Each row of numbers belongs to one of the objects below and depends on some of the facts about them. Some rows are named. Which object is each other row?

Some facts about the objects:
<1072> η [<731>]
<1073> η [<125>]
<1099> η [<650> <734>]
<1135> η [<327> <999>]
<113> η [<778> <1038> <416>]
<1210> η [<1437> <1038>]
<1217> η [<64> <1256> <953> <187>]
<123> η [<844> <778> <323> <405>]
<1282> η [<1271> <439>]
<1283> η [<1336>]
<1304> η [<104>]
<1316> η [<1123> <1370> <1164> <586>]
<1327> η [<209>]
<1390> η [<827> <505> <1110>]
<1398> η [<1366> <1256> <747> <1049>]
<1402> η [<827> <787> <441>]
<1403> η [<953>]
<261> η [<1110>]
<304> η [<439>]
<316> η [<911> <755> <1355> <492>]
<339> η [<1434> <953> <240> <1049>]
<345> η [<650> <1164>]
<373> η [<1271> <186> <1038>]
<389> η [<1380>]
<38> η [<953> <209>]
<465> η [<186> <327>]
<501> η [<187>]
<513> η [<755> <672> <437>]
<525> η [<384>]
<533> η [<670>]
<600> η [<844> <523> <616>]
<66> η [<282> <1413>]
<67> η [<1385> <670>]
<710> η [<492> <186> <734> <282>]
<785> η [<1063> <271>]
<797> η [<1038> <1380>]
<879> η [<783> <266>]
<944> η [<1169>]
<975> η [<586>]
<1025> β: <230> <1256> <750> <586>
<104> β: <470> <266>
<1073> β: <1366> <1357>
<108> β: <67> <1436> <785> <944> <529> <1282>
<1135> β: <525> <505> <1434> <541> <953>
<1215> β: <225> <38> <1229> <407>
<1217> β: <113>
<131> β: <1279> <734> <1096>
<1327> β: <1072>
<1380> β: <1316> <999> <339>
<13> β: <465> <736> <501> <187>
<1413> β: <1316> <928> <630>
<1414> β: <731> <750>
<1437> β: <755> <389> <146>
<271> β: <616>
<282> β: <1402> <755> <1355> <1099>
<323> β: <225> <67> <146> <999> <1357>
<372> β: <38> <944> <586> <266>
<382> β: <844> <1169> <1436> <31>
<39> β: <1366> <616> <1008>
<432> β: <1307>
<441> β: <31> <240> <384> <407>
<492> β: <778> <125>
<672> β: <525> <879> <316> <1390>
<710> β: <1385> <1110> <778> <731>
<716> β: <1370> <1164> <630> <1336>
<783> β: <436> <533> <1038>
<787> β: <1256> <928> <405>
<820> β: <436> <1169> <1049>
<852> β: <107> <261>
<911> β: <1049>
<942> β: <1072>
<975> β: <345> <1436> <1096>
<97> β: <844> <1366> <523> <304> <1282> <266>

Known rows:
<525>: [  1,  -3, -22,  -6,   7,  -4, -22,  -5,   2,   8,  -7,   6,  -1,  -9, -17,
 -12,  17,  28,   5,  -5,  -3,  12,  -6, -26,   2,   3,  21]
<953>: [-17,   5, -12,  -7,  17, -13,  20,   6,  19, -59,   4, -17, -28,  -2, -16,
   1, -35, -12,  21, -23, -19,  13, -22,  -6,  44,  -6,  23]
<1096>: [  2,   0, -11,   0,  -6,  -3,   2,   4,  -1,   2,  -6,   1,  -4, -16,  -2,
   5,   2,  -4,  -1,   3,   5,  -6,  -7, -16, -10,  -2,   3]
<1357>: [  8,  -4, -19,   6,  -2,  -1, -11,   2,   9,  15,  -1,   3,  -7,   1,   3,
  15,   6,  -8,   7,   3, -10,  -6,  -3, -13,  -5,   6,   5]
<505>: [-19,   3, -17,   1,  -3,   5,  51,  -3, -55, -19,   5,   8, -14,   0,  -7,
   4,  38,   6, -29,   8, -15,  -8,   7, -22,  33, -10,  26]
<1229>: [  8,   4, -16,   0,  -6,   2,  -7,   2,   6,  10,  -2,  -2,  -1,  -6,   5,
   6,   3,  -3,   3,   6,  -4,  -3,  -4, -17, -10,   7,   6]
<1215>: [ -1,   7,   2,  -4,   0,   2,  -3,   2,   6,   5,   5,   4,  20,  -5,  17,
   0,  -6,   7,  -5,   6,  -1,  -7,  13, -15, -14,  11,   6]
<316>: [  8, -14, -11,  -1,  11, -10, -15, -22,   5,   6, -21,  -9, -12,  15, -14,
 -38,  40,  66,  13,  -5, -29,  29,  16,  13, -34,  -9, -18]
<470>: [  2,   1, -13,   7,  -1,  -2, -11,   3,   8,   8,  -4,  -6,   2,  -4,   3,
   5,  -1,   0,  -4,   3,   2,  -8,   1, -12,  -3,   6,   4]
<373>: [  9,  -8,  10,   9,  11,  33, -13,  -6,  22,  31,  -7,  12,  -7,  19, -12,
  -9,  25,  10,  10,   4,  41,  15,  -2,  48,  -6,   3, -14]
<186>: [ 10, -26,  59,  17,  11,  32,  15,  15,   0, -27,   7,   1, -22,  10, -11,
  -2,  17, -11,   5,  -1,   8,  13,  19,  25,  30,  -7, -30]
<271>: [ -4,  -2,  15,   4,   6,  -3, -13,  15,   3,  -2,  -5,   5,  11, -11,   8,
   8,  -6,  -5, -11,  -1,  -3, -21,  18, -22,   9,   6,   3]
<785>: [  4,   6, -33,  -4,  -6,  -1, -15,   0,  18,  30, -12,   1,   6, -10,   4,
   1,   7,   7,   6,   3,   7,  -5,  -8, -15, -32,  12,   9]
<108>: [ -2,   6,   3,   1,  -1,  -4,  -1,  -1,  12,   4,   0,   2,  20, -11,  17,
  -3,  -9,   6, -10,   6,   7, -16,  17, -16, -20,  11,   4]
<879>: [  0,  -1, -25, -11,   6,  -2, -29,  -4,   2,  17,  -7,   8,   7,  -9, -10,
 -14,  18,  29,   5,  -5,  -1,  11,  -6, -24,  -8,   5,  23]
<783>: [ -3,   5,  23, -15,  -6,  -1,   7,  20,  -7, -13,  -6,  11,  20, -28,  11,
  -2, -11,  -7, -11,   1,   8, -11,   7, -29, -13,  -8,   6]
<146>: [ 12,   1, -20,  -3,  -2,  -1,  -8,   2,  -2,  16,   4,   6, -14,   1,   2,
  13,  11,  -8,  16,   0, -19,  -3,   0, -17,  -5,   0,  10]
<827>: [-22,   8,  -1,   4, -11,   6,  60,   4, -61, -16,  -1,   9,  -8,   5,   7,
  11,  24, -18, -32,  14, -13, -24,  18, -10,  29, -17,  11]
<123>: [ 18,   7,  -4,   5,   4, -20,  -6, -34,   9,  46,  12,  15,  10,  11,  -8,
  -9, -22,  24, -10,  10,  45,   6,   0,  14, -15,  -8,  -1]

Name these rows:
No name comes twice in this set of rows, the named rows included.
[ -1,   3,  12,   5,   1,   1,  -6,  12,   6,  -5,  -1,  -1,  17, -12,  13,
   5, -11,  -1, -15,   4,   2, -17,  17, -22,   1,  12,   2]	<104>
[ -8,  25, -64,  -5,  -3, -11,  -1, -12,  42,   5, -12, -25, -16,  14,   0,
  -3, -24,   1,  29,  -7,  -4,   9, -34,  26, -14,  12,  12]	<38>
[  6, -21,  42,  13,   9,  32,   7,  16,   1, -22,   1,   1, -12,   4,  -7,
   3,  18, -16,   4,  -2,   6,   7,  15,  15,  24,  -6, -19]	<327>
[ 15, -21,  46,   9,   7,  21,  14,  11,  12,  -3,  23,   6,   1,  21,  10,
  12, -17, -13,   4,   8,  30,   1,  11,   9,  13,  -2,   0]	<1380>
[  2, -15,  13,  -8, -10,  -4,   5,  16,  -4,  -3,   0, -10,   6,   9,   3,
  12, -10,  -5,   2,  -2,  -6,  -2, -11, -12,  -4, -10,  10]	<1336>
[ 29,  -3,  32,  10,  10,  13,  -2,  -3, -10,  -5,  23,   1,  -3,   9, -16,
   6, -27, -16, -11,  19,  27,  19,   6,  -5,  43,  -8, -12]	<778>
[-23,  16,  -5,   2, -15,   2,  59,  -2, -45, -11,   4,  13,   8,  -5,  22,
   4,  16,  -6, -33,  20,  -8, -29,  23, -15,   2,  -2,  13]	<441>
[ 15,  10,  -6,   1,   5, -29, -10, -31,   3,  39,  11,  13,  13,   4,  -2,
 -10, -23,  29, -14,   8,  31,   2,   1,   4, -19,  -8,   2]	<600>
[ -1,   5, -13,   0,   1,  -6, -20,   1,  16,  23,  -5,   4,  15,  -1,  14,
   3,   2,   9,  -3,   3,   4, -16,  16,  -7, -15,  12,   8]	<1073>
[ 18, -21,  54,  20,   8,  27,  33,  16,   0, -17,  14,  12, -20,  -7, -11,
   9, -10, -27,   6,  11,  43,   8,  -1,   1,  31, -12, -15]	<1038>
[ 18,  -2,  -8,   5,   8,  21, -13,  -4,  11,  35,   7,  22, -16,  14,  -5,
  11,  12, -11,  20,   9,  19,  11,   0,  18,   5,   0,   0]	<389>
[ 19,  -6,  10,  22,   7, -29,   4, -15,   1,  14,  24,   6,  -4,  -3,  -7,
  14, -30,   1, -21,  10,  17, -10,  10, -24,  19,  -7,  -4]	<616>
[-18,  24, -41, -16,   4, -16,   2,  -6,  30,  -7, -12, -15,  -9,  11,   3,
  -6, -28,  -6,  23, -19,  -4,   1, -28,  37,   1,  -1,  15]	<1403>
[ 14, -21,  14,  11,   1,  23,   6,  11,  10,  -3,   4,  -6, -20,  20,  -3,
  14,  18, -11,  21,   3,  -5,   8,   0,  10,   7,   1,  -9]	<999>

Now the same objects, written a new way:
Named rows:
<1215>: [  0,  17,  -1, -10,   1,   0, -10,  -9,   2,  -4,  -5, -12,  -3,  -7,   5,
  -4,   1,   5,   6,   0,   3,   0,  -1,   1,   2,  -3,   9,   0,   0,   5,
   2]
<316>: [-17, -32,   6,   0, -23,   6,  11, -16,  -7,  -3,   2,  30,  -4,   8,  -6,
  21, -19,  -8,   8, -10,  10,  22,  -8,   4,  23,  -3, -18, -10,  -1, -19,
   1]
<1398>: [ 32, -23, -15,  -3,  10,  -9,  11, -25, -10,   4,   4,  -9,   3, -10,  -3,
   1,   4, -12,   7,   7, -10,  12,  -5,   9,   9, -10, -17,  -6,  22,  -2,
  -5]
<778>: [-19,  -8,   5,   6,  25,  -1,   7,  17, -16,  10, -34,  18,  10,  28,   6,
   0,   1,   4,  -6,  -4,   3,  -8,   9, -12, -21,   3,  -9,  13,  -7,   4,
  14]
<1336>: [  9,   2,   8,   9,   2,   2,   8,  14,  -6,   0,   0,   4,   1,  -8,   2,
   0,   4,   1,  -5,   9,   2,  -6,   2,  -5, -12,  -2, -13,   6,  -6,  -1,
   3]
<523>: [ -7,   6,   2,  14,   4,  -5, -12,   6, -10,   6, -30,   0,   3,   8,   4,
  -5,   6, -12, -15,  -3,   7,   0,  -1,  -5,  -9,  11,  10,  -9, -14,  -1,
   3]
<31>: [ 4,  4,  1,  8, -8,  1,  0,  7,  0, -1,  2, -1, -1, -9, -3,  1,  7, -5,
 -6,  8,  1,  0, -3, -2, -5, -1,  2, -3, -1, -3, -3]
<282>: [-31,  21,   4,  -5,   4,   6,  10,  -3,  10,   5,   7, -14,  -5,   9,  -1,
   4,  -9,   4,  13, -13,   0, -14,  -2,   1,  17,   8,  22,   6, -11,  -4,
  -1]
<650>: [-17,  27,   7,  14,  18,   0,  -2,   0,  12,   2,  15,   7,  -8,  21,  -6,
  -3,  -9,  10,   2,  -4,   6,  -7,  -2,  -7,  -3,  11,  24,   7,   0,  -3,
  -6]
<600>: [ -7,  -3,  -8,  -4,   0,  -3, -16, -16, -13,   3, -34,   3,   4,   4,   6,
  -1,   4,  -1, -10,  -9,   8,  19,  -4,  -1,  -4,   2,  10, -16,   8,   0,
   6]
<261>: [ 68,  22,  -9, -15, -38,  -4,  20,   7,  37,  -5,  10, -11,  16,  21,  -2,
   9,   0, -11, -17, -23,  -5,  23,   6,  26, -36,  11, -53,   6,   6,   5,
  19]
<131>: [ -5,  18,  -1,  -7,  -2,  -1,  -9, -12,   3,  -4,  -2, -15,  -5, -11,   3,
  -4,   1,   3,   6,   1,   2,  -2,  -2,   4,   4,  -1,  10,  -2,  -1,   4,
   0]
<1282>: [-34, -11, -11,   2, -11,   6,   5,  12,   6,   2,  -7,   4,   5,  -1,  -5,
  16,  12,   9,  -1,  -5,  -8,   2,  -4,   3,  14,  -1,   5,  -8,  19,  -1,
  -2]
<1434>: [ 22, -45,   1,  20,  11, -13, -10,  -5,  -1,   0,   7,   7,  -5,  13, -10,
  -2,  -7, -33,  14,  17,  -3,  -2,   0,   5,   1,  -6, -44,   6, -11,  -4,
 -10]
<104>: [ -2,  19,   3,  -6,   2,   0,  -9,  -7,   2,  -3,  -3, -15,  -4,  -9,   5,
  -6,   0,   4,   9,   3,   4,  -7,   1,   0,   0,   0,   6,   4,  -8,   6,
   3]
<501>: [ 43, -43, -14, -31,  20,   0, -11, -13,  -9,  -1,  16,  12,   6,   4,   9,
  -6,  -3,  -9, -19,  25, -10,  -4,  13,  22,  21,  -1,  -6, -20,  16,  -9,
 -14]
<1164>: [ -5,  24,   9,  29,  23,  -2,   3,   6,   8,   2,  21,  21,  -6,  21,  -9,
  -5,  -3,  11,  -8,   4,   7,  -5,  -2, -14, -18,   8,  21,  11,  10,  -6,
  -8]
<384>: [  4,   6,   6,  10,  -5,   1,  -3,  13,  -1,  -1,   1,  -2,  -2,  -9,  -1,
  -2,   7,  -5,  -6,   8,   1,  -6,   0,  -2,  -3,   1,  -2,   1, -10,  -2,
  -2]
<1073>: [  0,  14,  -3,  -8,  -5,   1,  -9, -15,  -1,  -4,  -4, -11,  -3, -17,   4,
  -2,   3,   6,   6,   0,   3,   5,  -3,   3,   4,  -5,   5,  -6,   7,   4,
   4]

Which object is each row?
No name comes twice in this set of rows, the named rows included.
[  1,   2,  -2,   5, -15,   1,  -9,   7,  -1,  -5,   2,  -2,  -6, -28,   0,
   4,  10,   1,  -8,   9,   1,   4,  -4,   2,   4,  -3,  -8,  -9,   4,  -2,
  -1]	<533>
[-17, -11,  15,  -8,  -8,   5,  -7, -19,   0,  -4,   2,   4,  -9,  11,   2,
   4, -27,  -9,  22, -10,  13,   3,  -1,   3,  17,   2, -17,   2, -30,  -7,
   5]	<672>
[ 29,  -9,  -3,  15,  16, -12,  10,  -2,  -5,   8,  11, -19,  -3,  -3,  -8,
  -6,   7, -27,   3,  16,  -9, -11,  -1,   7,   5,   2, -12,   4, -10,  -3,
 -11]	<1049>
[ 18,   4,  10, -12, -11,  -1,  37,  11,  -2,  -6,   1,  15,  22,  18,  -4,
  -9,  -5,  -2,  -1,   1,  -4,  -8,  12,  -8, -41, -10,  13,  27, -10,   4,
   5]	<1110>
[  9,  18,   4, -27, -15,  -3,  16,  -8,   8,  -9,   0,  -6,  16,   8,  -1,
 -12,  -5,  -4,   9,  -6,  -2,  -4,   8,  -1, -23,  -6,  29,  17, -10,   8,
   1]	<787>
[  3,  26,   0, -24, -23,  -2,   9,  -8,  10,  -9,   0, -17,  12,   6,  -5,
 -12,  -4,  -9,   6,  -5,  -2,  -4,   5,   1, -16,  -4,  37,  13, -13,   7,
  -4]	<441>
[  2,   9,   9,   3,   0,   2, -16,  12,   1,  -4,   2,  -7,  -7, -14,   5,
  -4,  -1,   4,   2,   7,   4, -11,   4,  -2,  -4,  -1, -14,   4, -13,   5,
   2]	<670>
[ 38, -24, -13,   8,   8, -10,  23, -17, -13,   6,   4,  -4,   5, -10,  -4,
   5,   9, -14,   0,  12, -11,  12,  -7,   6,   4, -10, -13,  -5,  25,  -5,
  -8]	<339>
[ -6, -30,   7,  13, -11,  -1, -20,   3,   4,  -9,  -2,  23,  -5,   7,  -7,
   2,  -7, -13,   7,   8,   9,   8,   0,  -1,  -2,  -2, -29,   2,  -7,  -3,
  -4]	<541>
[-13,  -8, -13,  -4,   0,  -1, -17, -13, -11,   4, -38,   4,   6,   7,   7,
   2,   6,   1, -11, -11,   4,  20,  -4,   1,   1,   4,  10, -18,  12,   1,
   5]	<123>
[-20,  -1,  -4,  -9,  -6,   8,  11, -10,   2,   1,   7,   7,   0,   4,  -2,
  12,  -6,  11,   6, -12,  -1,   7,  -6,   0,  18,   0,  13,  -5,  14,  -6,
   3]	<66>

The same objects again, as new rows of numbers:
Named rows:
<734>: [ -3,   4,  -2, -24, -10,   0, -15,   8,   9,  -4,   0, -12,  -2,   9]
<710>: [ 21,   1,   4,  15,   8,   7,  22,   6,   0,  20,  -7,  16, -21, -17]
<282>: [ 14,  -4, -11,  -4,  -2,  16, -13,   4,  -2, -12,  -3, -28,  -6,  -4]
<492>: [ 10,  10,   3,  -5, -11,  14,  -7,  15,  16,   7,   9, -14, -18,  -2]
<1164>: [ 10,   7, -12,  -1, -19,   8,  -8,   4,   4,  -8,   1,  -9,   0,   7]
<716>: [ 17,  -2,  -9,  18,   3,  13,   8,   2, -10,   3,   0,  -9,  -8, -12]
<541>: [ -7,   6,  -2,   2,   4, -11,  -3,  -6,  15, -15,   8,  10,   0,  -7]
<1271>: [  4,   5,  -6, -14,  -8,   6, -13,   6,  10,  -4,   2, -12,  -5,   1]
<1096>: [-10,   0,   2, -12,   0,  -8,   0,  -3,  -1,   6,  -5,   6,   6,   5]
<943>: [ 3,  2, -1,  0,  0, -4,  2, -3,  0,  2,  0,  2,  0, -5]
<1414>: [ 11,   2,  11,  16,  -2,  11,  12,  12,   2,  15,   6,   1, -15,  -4]
<64>: [-10,  -5,  19,   7,  -8,  -3, -17,  -4,   7,   3,  15, -22,  20, -13]
<187>: [-11,  -2,  15,   2, -14,  -9, -19,  -9,   6,   8,  14, -20,  25, -13]
<1229>: [-7, -7,  1,  4, -1,  3,  4,  0, -3, -4, -4,  7,  1,  9]
<999>: [ -2,   0, -11,  -1, -18,  12, -10,   1,  -2, -18,  -4,  -9,   2,  18]
<529>: [-9, -7,  4, -1,  0,  0,  3,  0, -4, -3, -5, 10,  0, 11]
<209>: [-11,  -7,  17,   5, -10,  -3, -16,  -5,   3,   4,  16, -22,  19, -10]
<852>: [  9,   1,   0,   1,   7,   0,   1,   0,  -1,   5,  -1,  -7,  -3, -14]
<1434>: [-18,  -3,  17,  10,  -8, -11, -22,  -3,  23, -16,  21, -13,  19, -13]

Rows to name:
No name comes twice in this set of rows, the named rows included.
[  4, -13, -12,  12,  18,   8,  28,  -2, -12,  -3, -17,  14, -11,  -2]	<1073>
[  9,  -3,  -4,  12,  19,  -1,  11,  -2,  10, -11,  -7,  16, -16, -27]	<1135>
[-12, -12,   2,  -6,   1,  13,   2,   6,  10,  -5,   3, -34,  -2,  -1]	<441>
[  6, -10,  -6,   0,  -4,  27, -11,  12,  -3, -18,  -2, -26, -13,   5]	<323>
[  2,  -4,   5,  -5,  11,   3,   2,   4,  -2,   7,  -5,  -7,  -6, -10]	<131>
[ -6,   2,  -4, -17, -13,   3, -14,   5,  10, -11,   2,  -5,  -2,  14]	<616>
[-11, -10,  14,  17,   9,  -8,  16,  -5, -19,   6,  -7,  31,   4,   5]	<944>
[  3,  -4,  -1,  16, -14,  23,   9,   8,  10,  -1,  13, -32,  -6,   0]	<787>
[ -3, -14,  10,  37,   0,  -4,  13, -16, -20,   6,  -5,  14,  26, -15]	<339>
[ -2,  -3,   0,  -6,   8,  -9,  14,  -3,  -5,   7, -20,  23,  -1,  -2]	<345>

